Below are the code and all the weights of a small trained network. Each question names an input and a target symbol and asks about switching units off, where a switched-off unit gives its printed mean instead of its output.

import numpy as np


def w(rows, s, z=0):
    codes = np.array(rows[::2]) - 128.0
    scale = np.full(codes.shape[1], s)
    scale[-1] = z or s
    return codes * scale


def norm(h):
    return h / np.sqrt((h * h).mean(-1, keepdims=True) + 1e-5)


def f(y):
    return np.maximum(y, 0)


def softmax(a):
    e = np.exp(a - a.max(-1, keepdims=True))
    return e / e.sum(-1, keepdims=True)


def log_softmax(a):
    a = a - a.max(-1, keepdims=True)
    return a - np.log(np.exp(a).sum(-1, keepdims=True))


def net(x, mask):
    ids = ['βδεζθλμστφψω'.index(c) for c in x.split()]
    T = len(ids)
    res = E[ids] + P[:T]
    q, k, v = (norm(res) @ M[0].T for M in (Q, K, V))
    z = softmax(np.where(np.tri(T) > 0, q @ k.T / 3**0.5, -1e9)) @ v
    res = res + np.where(mask[0], z, O[0][:, -1]) @ O[0][:, :-1]
    y = f(norm(res) @ A[0][:, :-1].T + A[0][:, -1])
    res = res + np.where(mask[1:13], y, B[0][:, -1]) @ B[0][:, :-1]
    return log_softmax(norm(res)[-1] @ U[:, :-1].T + U[:, -1])


Q, K, V, O, A, B = {}, {}, {}, {}, {}, {}
E = w([
[136,136,103,127,122,170,98,160,85,59,162,132],'β',
[55,248,62,151,75,172,158,55,157,211,147,143],'δ',
[99,130,143,45,186,86,129,103,130,133,173,125],'ε',
[91,127,126,36,120,137,114,97,71,132,185,108],'ζ',
[135,204,138,10,130,139,116,168,123,118,97,71],'θ',
[125,88,45,177,139,107,174,143,83,109,157,132],'λ',
[54,164,247,154,113,85,67,117,189,103,143,65],'μ',
[214,173,112,84,122,102,167,124,182,159,189,63],'σ',
[126,183,156,85,105,83,44,108,239,132,100,141],'τ',
[53,140,162,153,118,129,89,160,90,166,136,150],'φ',
[108,159,130,136,170,104,131,40,87,150,40,133],'ψ',
[127,126,83,121,155,144,129,151,141,198,104,174],'ω',
],0.015)
P = w([
[253,103,192,133,236,135,60,134,74,136,178,135],'0',
[206,164,126,148,128,73,31,130,87,121,150,119],'1',
[168,147,87,166,79,76,21,137,87,125,140,56],'2',
[92,141,70,109,48,54,84,130,97,84,175,70],'3',
[70,150,76,92,54,46,117,128,117,71,178,99],'4',
[42,145,66,78,41,36,151,131,132,54,183,106],'5',
],0.0079)
Q[0] = w([
[41,193,93,91,66,99,210,116,158,65,165,163],'head 0',
[101,130,142,168,161,101,138,146,158,133,135,154],'head 0',
[111,192,46,155,128,30,11,120,92,171,166,69],'head 0',
],0.011)
K[0] = w([
[62,171,79,117,54,83,156,116,143,115,139,86],'head 0',
[138,116,146,83,142,128,107,114,112,129,151,96],'head 0',
[110,208,104,187,124,173,126,74,151,246,119,155],'head 0',
],0.012)
V[0] = w([
[132,145,207,222,143,91,176,65,118,54,148,71],'head 0',
[31,148,255,135,103,155,35,128,121,111,125,145],'head 0',
[197,152,152,110,113,117,135,122,252,108,194,54],'head 0',
],0.0081)
O[0] = w([
[127,119,115,169,150,77,253,146,63,123,143,79,2],'head 0',
[140,188,75,170,151,143,203,112,175,116,133,171,92],'head 0',
[146,127,167,145,49,160,172,113,78,101,143,132,143],'head 0',
],0.016,0.0029)
A[0] = w([
[134,176,132,123,146,182,83,66,192,90,135,158,1],'neuron 0',
[167,108,130,126,179,17,254,130,144,163,94,82,86],'neuron 1',
[140,66,172,165,28,177,180,46,131,105,52,174,24],'neuron 2',
[98,139,63,112,210,139,143,144,177,173,143,214,209],'neuron 3',
[128,130,140,138,38,208,153,80,192,148,142,194,86],'neuron 4',
[121,137,174,104,142,29,108,191,163,116,89,77,153],'neuron 5',
[92,132,93,186,212,72,112,152,236,146,44,79,214],'neuron 6',
[101,169,59,138,163,179,110,67,135,162,163,100,58],'neuron 7',
[75,108,87,128,174,38,98,179,121,149,151,97,14],'neuron 8',
[173,213,104,193,47,183,149,193,189,140,98,199,154],'neuron 9',
[118,119,88,190,134,147,90,175,86,144,169,234,133],'neuron 10',
[99,100,174,87,110,83,27,159,70,193,81,71,123],'neuron 11',
],0.0085,0.0033)
B[0] = w([
[104,104,106,171,105,188,167,137,83,126,83,133,197],'neuron 0',
[96,206,145,154,94,109,113,120,107,111,102,128,189],'neuron 1',
[255,105,92,108,125,89,120,97,204,195,113,61,154],'neuron 2',
[97,85,118,100,78,139,141,156,140,134,130,86,208],'neuron 3',
[152,130,80,135,156,146,69,143,146,82,107,101,193],'neuron 4',
[131,96,76,161,143,160,113,97,125,179,120,91,197],'neuron 5',
[185,129,182,56,55,104,116,166,110,153,116,161,204],'neuron 6',
[135,109,102,105,130,130,138,115,78,178,162,166,185],'neuron 7',
[119,133,83,133,125,105,101,96,84,82,107,104,195],'neuron 8',
[110,79,123,115,150,88,157,108,137,105,185,151,208],'neuron 9',
[113,166,148,88,131,118,147,117,153,188,83,114,167],'neuron 10',
[121,111,152,147,166,124,192,138,152,104,142,145,254],'neuron 11',
],0.012,0.0091)
U = w([
[134,163,133,95,105,216,109,155,74,3,81,146,112],'β',
[99,34,96,125,206,89,119,144,103,79,135,93,135],'δ',
[119,94,124,61,119,63,197,230,196,156,170,194,125],'ε',
[127,201,112,89,80,54,80,113,75,145,61,94,103],'ζ',
[150,197,124,80,194,192,151,179,135,145,104,61,142],'θ',
[115,168,184,61,151,74,87,106,88,94,254,199,103],'λ',
[147,106,148,114,131,146,153,57,105,153,66,169,114],'μ',
[90,113,85,120,95,222,132,92,55,203,169,143,96],'σ',
[126,82,212,154,20,168,142,125,111,177,177,47,139],'τ',
[144,93,157,75,125,108,15,155,177,139,119,179,162],'φ',
[233,137,77,122,132,107,99,88,207,106,163,93,104],'ψ',
[58,199,162,202,141,139,194,153,135,97,115,141,254],'ω',
],0.0066,0.0055)

Each question gives the input, a string of symbols that net reads in full, and the target symbol t.
The units are the heads (3 rows each of Q, K, V and O) and the neurons (one row each of A and B). Each row of codes is followed by its name. A weight is (code - 128) times the scale printed after its matrix; where a second scale follows, it is the last column's (O, A, B and U).
mask holds one flag per unit, heads first, then neurons. A switched-off unit (its flag False) gives its mean, the last column of its rows in O or B, instead of its output. The means were averaged over made-up inputs and are rounded, as every weight is.
A unit's drop is (log p(t) with every unit on - log p(t) with that unit switched off) / (log p(t) with every unit on - log p(t) with every unit switched off).
The circuit of an input: a set's keep is (log p(t) with only the set's units on - log p(t) with every unit switched off) / (log p(t) with every unit on - log p(t) with every unit switched off). Starting from the 12 units with the biggest drops (on a tie, the unit counted first), units are removed one at a time, each time the one whose removal leaves the highest keep (on an exact tie, the one counted first), for as long as the keep stays at least 0.8.
units of the circuit, in order: the units of the circuit, biggest drop first
k most important neurons: the k neurons with the biggest drops, biggest first
drop of u: that unit's drop, to one decimal
input ε λ ε ε τ ζ, target ψ: units of the circuit, in order	head 0; neuron 2; neuron 4
input φ λ ε σ, target τ: units of the circuit, in order	head 0
input ε θ ψ ε ε, target ζ: units of the circuit, in order	head 0; neuron 1; neuron 6; neuron 8
input λ ε β, target δ: units of the circuit, in order	head 0; neuron 11
input δ ψ ω ε ψ λ, target ζ: 3 most important neurons	neuron 11; neuron 10; neuron 9
input μ θ ψ ζ ζ, target ζ: units of the circuit, in order	head 0; neuron 1; neuron 6; neuron 9
input δ ζ ω, target ε: units of the circuit, in order	neuron 11; neuron 5
input φ δ β ω, target ε: units of the circuit, in order	neuron 5; neuron 11
input μ ψ μ, target ζ: units of the circuit, in order	head 0; neuron 6; neuron 8; neuron 1
input θ λ τ φ, target ε: units of the circuit, in order	head 0; neuron 9; neuron 3
input ε ω λ λ ε, target δ: units of the circuit, in order	neuron 11; head 0; neuron 5
input ζ β ε, target σ: units of the circuit, in order	head 0; neuron 0; neuron 7
input σ ε ε τ, target ψ: 3 most important neurons	neuron 2; neuron 4; neuron 9
input ω θ σ, target φ: units of the circuit, in order	head 0
input θ β φ, target ε: units of the circuit, in order	head 0; neuron 6
input ω ω δ λ ζ, target λ: 2 most important neurons	neuron 3; neuron 5
input λ δ ε τ φ, target ω: 2 most important neurons	neuron 11; neuron 6
input ω ζ ψ, target φ: drop of head 0	0.9
input δ δ δ ω ζ ζ, target λ: drop of neuron 8	0.1
input β λ ω λ μ, target φ: drop of head 0	1.5
input ψ β ε μ β, target ω: units of the circuit, in order	head 0
input ε ψ ψ τ, target ζ: drop of neuron 8	0.3
